Below are the code and all the weights of a small trained network. Each question names an input and a class and asks about switching units off, where a switched-off unit gives its printed mean instead of its output.

import numpy as np


def w(rows, s, z=0):
    codes = np.array(rows[::2]) - 128.0
    scale = np.full(codes.shape[1], s)
    scale[-1] = z or s
    return codes * scale


def norm(h):
    return h / np.sqrt((h * h).mean(-1, keepdims=True) + 1e-5)


def f(y):
    return np.maximum(y, 0)


def log_softmax(a):
    a = a - a.max(-1, keepdims=True)
    return a - np.log(np.exp(a).sum(-1, keepdims=True))


def net(x, mask):
    res = np.array(x, float).reshape(1, 7) / 4 @ E
    u = 0
    for l in range(2):
        y = f(norm(res) @ A[l][:, :-1].T + A[l][:, -1])
        res = res + np.where(mask[u : u + 15], y, B[l][:, -1]) @ B[l][:, :-1]
        u += 15
    return log_softmax(norm(res)[-1] @ U[:, :-1].T + U[:, -1])


A, B = {}, {}
E = w([
[203,131,133,137,67,7,139],'x0',
[130,128,129,127,129,129,131],'x1',
[105,199,178,31,161,66,115],'x2',
[126,130,128,127,127,130,131],'x3',
[131,130,129,130,126,126,131],'x4',
[114,158,53,137,157,98,203],'x5',
[127,129,130,130,128,129,128],'x6',
],0.0011)
A[0] = w([
[124,66,64,178,141,128,181,134],'0.n0',
[235,137,134,93,70,52,146,83],'0.n1',
[182,91,112,198,80,68,130,126],'0.n2',
[101,174,23,133,178,83,243,33],'0.n3',
[166,69,92,191,110,202,142,165],'0.n4',
[99,150,117,115,151,130,147,39],'0.n5',
[142,190,167,25,150,88,119,102],'0.n6',
[156,103,96,147,142,138,153,5],'0.n7',
[64,206,175,32,169,97,115,111],'0.n8',
[49,52,173,112,155,184,107,163],'0.n9',
[47,159,126,156,131,161,130,159],'0.n10',
[104,119,112,119,157,218,128,152],'0.n11',
[130,121,77,120,147,93,186,95],'0.n12',
[113,165,32,129,171,105,253,147],'0.n13',
[194,109,123,173,74,51,131,123],'0.n14',
],0.0024,0.0022)
B[0] = w([
[145,190,137,136,99,140,108,208],'0.n0',
[48,116,120,222,139,102,80,205],'0.n1',
[147,123,132,81,126,202,154,201],'0.n2',
[130,43,254,105,87,128,58,202],'0.n3',
[70,138,159,124,146,51,100,254],'0.n4',
[143,57,96,78,194,113,147,133],'0.n5',
[61,131,130,208,145,100,79,219],'0.n6',
[184,98,112,93,175,134,120,129],'0.n7',
[211,118,126,85,113,204,144,240],'0.n8',
[177,182,135,140,77,111,112,236],'0.n9',
[166,108,138,98,142,90,122,202],'0.n10',
[114,127,153,134,129,53,103,228],'0.n11',
[139,176,136,156,102,139,95,165],'0.n12',
[150,203,15,140,170,126,181,247],'0.n13',
[158,121,127,82,116,208,151,205],'0.n14',
],0.0029,0.0022)
A[1] = w([
[43,70,197,136,146,73,98,17],'1.n0',
[146,117,88,54,198,176,206,12],'1.n1',
[124,44,170,90,88,218,174,31],'1.n2',
[55,78,187,149,122,53,94,21],'1.n3',
[168,171,140,117,99,14,118,193],'1.n4',
[114,181,80,91,184,201,195,143],'1.n5',
[126,32,208,96,75,141,102,89],'1.n6',
[58,147,84,170,173,43,122,44],'1.n7',
[136,168,62,139,197,102,133,133],'1.n8',
[154,129,59,119,139,149,231,117],'1.n9',
[33,149,168,88,169,41,122,203],'1.n10',
[78,113,119,209,111,111,133,169],'1.n11',
[73,147,83,164,185,35,147,7],'1.n12',
[182,5,172,76,86,170,173,13],'1.n13',
[107,146,64,130,199,93,229,74],'1.n14',
],0.0027,0.0016)
B[1] = w([
[33,8,214,197,1,15,52,164],'1.n0',
[177,20,46,69,167,17,182,152],'1.n1',
[176,57,98,39,218,8,149,141],'1.n2',
[48,29,205,191,4,46,58,176],'1.n3',
[64,88,137,140,156,166,122,253],'1.n4',
[136,71,130,167,89,67,141,200],'1.n5',
[139,149,45,96,193,105,220,198],'1.n6',
[41,189,114,134,210,210,158,181],'1.n7',
[106,87,108,96,166,124,184,211],'1.n8',
[169,189,146,139,79,185,117,179],'1.n9',
[181,111,101,171,75,139,157,227],'1.n10',
[131,128,156,60,158,92,139,198],'1.n11',
[18,221,60,213,222,236,185,171],'1.n12',
[149,52,67,13,243,10,182,144],'1.n13',
[130,92,223,98,99,131,18,184],'1.n14',
],0.0031,0.0024)
U = w([
[4,4,252,252,4,4,4,98],'0',
[252,4,4,4,252,4,252,173],'1',
[4,252,4,252,252,252,252,241],'2',
[252,252,4,252,4,252,252,78],'3',
[252,252,252,4,184,252,4,7],'4',
],0.0035,0.002)

Each question gives the input, the list of numbers given to net, and the class t.
The units are the neurons (one row each of A and B). Each row of codes is followed by its name. A weight is (code - 128) times the scale printed after its matrix; where a second scale follows, it is the last column's (A, B and U).
mask holds one flag per neuron, layer by layer. A switched-off neuron (its flag False) gives its mean, the last column of its row in B, instead of its output. The means were averaged over made-up inputs and are rounded, as every weight is.
A unit's drop is (log p(t) with every unit on - log p(t) with that unit switched off) / (log p(t) with every unit on - log p(t) with every unit switched off).
The circuit of an input: a set's keep is (log p(t) with only the set's units on - log p(t) with every unit switched off) / (log p(t) with every unit on - log p(t) with every unit switched off). Starting from the 12 units with the biggest drops (on a tie, the unit counted first), units are removed one at a time, each time the one whose removal leaves the highest keep (on an exact tie, the one counted first), for as long as the keep stays at least 0.8.
circuit, biggest first: the units of the circuit, biggest drop first
most important unit: the unit with the biggest drop
top k neurons: the k neurons with the biggest drops, biggest first
k most important neurons of layer l: the k neurons of layer l with the biggest drops, biggest first
input [6,-5,-4,-6,1,8,-1], class 3: circuit, biggest first	0.n14; 0.n2; 1.n9
input [-4,-1,4,-2,-3,0,7], class 4: circuit, biggest first	0.n8; 0.n9
input [7,-6,-1,-1,7,-6,-8], class 1: most important unit	0.n14
input [4,5,-5,-1,0,1,2], class 3: top 3 neurons	0.n3; 0.n0; 0.n8
input [-5,3,1,5,-8,3,-6], class 1: 2 most important neurons of layer 0	0.n6; 0.n1
input [-5,3,-2,3,2,0,-2], class 0: circuit, biggest first	0.n13; 0.n11
input [6,-6,-1,5,3,2,-8], class 3: top 3 neurons	0.n14; 0.n1; 0.n2
input [8,-5,-8,-1,1,-2,0], class 1: circuit, biggest first	0.n2; 0.n14; 1.n13
input [5,6,-2,-5,-4,-3,-1], class 1: top 2 neurons	0.n14; 0.n2
input [0,-1,5,-4,1,-4,2], class 4: top 4 neurons	0.n8; 0.n4; 0.n11; 0.n6
input [-8,-2,-1,-5,-8,0,-5], class 0: 3 most important neurons of layer 0	0.n13; 0.n11; 0.n8
input [-6,2,5,-8,-3,0,-1], class 4: top 2 neurons	0.n13; 0.n8
input [1,-1,-6,-3,6,-3,3], class 1: top 4 neurons	0.n13; 0.n2; 0.n6; 0.n1
input [-8,7,6,6,-3,-1,6], class 4: 2 most important neurons of layer 0	0.n13; 0.n8
input [0,-3,4,-3,-4,-3,-7], class 4: circuit, biggest first	0.n8
input [7,-7,-6,5,6,-2,2], class 1: top 2 neurons	0.n14; 0.n2
input [6,-6,-2,6,5,2,3], class 3: top 3 neurons	0.n14; 0.n1; 0.n2
input [0,-6,1,6,2,-2,3], class 4: 3 most important neurons of layer 1	1.n10; 1.n12; 1.n3
input [2,-3,3,8,5,7,-7], class 2: 2 most important neurons of layer 0	0.n13; 0.n3
input [5,4,3,0,4,3,-3], class 2: most important unit	0.n1
input [-5,0,1,-2,2,-1,4], class 4: top 3 neurons	0.n9; 0.n1; 0.n6
input [-1,7,3,-8,-4,-1,-8], class 4: top 4 neurons	0.n8; 0.n6; 0.n13; 0.n3
input [0,5,-2,2,-2,2,-4], class 2: 3 most important neurons of layer 0	0.n13; 0.n4; 0.n8
input [8,0,-6,-5,4,1,-6], class 3: top 4 neurons	0.n3; 0.n1; 0.n14; 0.n2
input [8,-6,2,3,3,6,-4], class 2: 2 most important neurons of layer 0	0.n1; 0.n8
input [4,-6,-8,3,6,1,-6], class 3: 2 most important neurons of layer 0	0.n3; 0.n0
input [5,2,8,1,5,1,-1], class 2: 2 most important neurons of layer 1	1.n12; 1.n7
input [2,2,-7,3,0,4,-2], class 3: most important unit	0.n0
